Below are the code and all the weights of a small trained network. Each question names an input and a class and asks about switching units off, where a switched-off unit gives its printed mean instead of its output.

import numpy as np


def w(rows, s, z=0):
    codes = np.array(rows[::2]) - 128.0
    scale = np.full(codes.shape[1], s)
    scale[-1] = z or s
    return codes * scale


def norm(h):
    return h / np.sqrt((h * h).mean(-1, keepdims=True) + 1e-5)


def f(y):
    return y / 2 * (1 + np.tanh(0.7978845608 * (y + 0.044715 * y**3)))


def log_softmax(a):
    a = a - a.max(-1, keepdims=True)
    return a - np.log(np.exp(a).sum(-1, keepdims=True))


def net(x, mask):
    res = np.array(x, float).reshape(1, 7) / 4 @ E
    u = 0
    for l in range(2):
        y = f(norm(res) @ A[l][:, :-1].T + A[l][:, -1])
        res = res + np.where(mask[u : u + 3], y, B[l][:, -1]) @ B[l][:, :-1]
        u += 3
    return log_softmax(norm(res)[-1] @ U[:, :-1].T + U[:, -1])


A, B = {}, {}
E = w([
[157,129,138,128,123,122,87,155,136,117],'x0',
[189,175,99,176,130,133,161,140,79,140],'x1',
[108,132,147,136,121,138,130,133,104,125],'x2',
[153,129,109,71,12,177,147,100,117,84],'x3',
[96,139,111,142,123,117,63,46,142,114],'x4',
[123,127,98,131,134,157,128,134,148,133],'x5',
[150,153,135,101,155,117,120,124,129,124],'x6',
],0.011)
A[0] = w([
[74,79,38,90,153,152,90,122,72,23,2],'L0N0',
[34,73,180,165,253,48,72,130,183,143,237],'L0N1',
[106,203,37,217,148,99,62,67,83,75,35],'L0N2',
],0.0051,0.0024)
B[0] = w([
[199,179,182,212,185,148,106,134,143,171,127],'L0N0',
[163,142,56,114,65,159,198,158,154,70,254],'L0N1',
[248,254,126,148,115,90,203,27,142,23,167],'L0N2',
],0.0091,0.0076)
A[1] = w([
[89,133,147,102,103,168,27,3,159,141,2],'L1N0',
[148,141,113,198,201,125,144,175,96,181,61],'L1N1',
[152,87,130,187,216,110,90,142,100,172,80],'L1N2',
],0.0062,0.0032)
B[1] = w([
[51,119,142,114,156,45,96,53,130,225,244],'L1N0',
[68,107,121,189,137,9,32,104,107,205,247],'L1N1',
[99,153,89,117,239,131,130,51,97,150,108],'L1N2',
],0.013,0.0014)
U = w([
[202,139,114,150,190,141,203,226,90,61,175],'0',
[136,108,151,73,106,175,105,92,161,1,239],'1',
[90,98,145,133,195,64,17,85,81,236,8],'2',
],0.0079,0.0019)

Each question gives the input, the list of numbers given to net, and the class t.
The units are the neurons (one row each of A and B). Each row of codes is followed by its name. A weight is (code - 128) times the scale printed after its matrix; where a second scale follows, it is the last column's (A, B and U).
mask holds one flag per neuron, layer by layer. A switched-off neuron (its flag False) gives its mean, the last column of its row in B, instead of its output. The means were averaged over made-up inputs and are rounded, as every weight is.
A unit's drop is (log p(t) with every unit on - log p(t) with that unit switched off) / (log p(t) with every unit on - log p(t) with every unit switched off).
The circuit of an input: a set's keep is (log p(t) with only the set's units on - log p(t) with every unit switched off) / (log p(t) with every unit on - log p(t) with every unit switched off). Starting from all 6 units, units are removed one at a time, each time the one whose removal leaves the highest keep (on an exact tie, the one counted first), for as long as the keep stays at least 0.8.
units of the circuit, in order: the units of the circuit, biggest drop first
unit that matters most: the unit with the biggest drop
k most important neurons: the k neurons with the biggest drops, biggest first
k most important neurons of layer l: the k neurons of layer l with the biggest drops, biggest first
drop when u is switched off: that unit's drop, to one decimal
input [0,2,-7,0,-5,-1,2], class 2: units of the circuit, in order : [L0N1, L1N1]
input [-5,7,-5,-8,7,-2,-1], class 0: unit that matters most : L0N2
input [-1,-2,-3,4,2,-6,-7], class 2: 2 most important neurons : [L0N1, L1N0]
input [5,8,8,-2,-5,8,3], class 2: units of the circuit, in order : [L1N1, L0N1]
input [-8,-5,-1,1,8,8,-3], class 2: 2 most important neurons : [L1N0, L0N0]
input [-2,0,2,-7,4,-7,7], class 1: 3 most important neurons : [L0N1, L0N2, L0N0]
input [-3,2,3,-3,-2,2,8], class 2: 2 most important neurons : [L1N1, L0N2]
input [-6,4,-8,-8,5,-5,-8], class 0: 2 most important neurons : [L0N1, L0N2]
input [-6,8,-1,-2,-1,-6,-4], class 2: units of the circuit, in order : [L0N1, L1N1]
input [-6,1,-6,-1,-8,0,6], class 2: 3 most important neurons : [L0N1, L1N1, L0N2]
input [-8,3,-5,-4,-1,8,4], class 2: 2 most important neurons : [L1N1, L0N2]
input [3,-3,-4,-7,2,3,2], class 1: 2 most important neurons of layer 0 : [L0N1, L0N0]
input [0,-5,3,-8,8,5,-3], class 1: drop when L0N1 is switched off : 1.2
input [-6,5,-8,-7,-3,5,2], class 2: units of the circuit, in order : [L1N1]
input [1,6,8,-5,-2,-1,3], class 2: drop when L1N1 is switched off : 0.6
input [-4,-3,5,-7,0,2,1], class 0: drop when L0N1 is switched off : 2.3
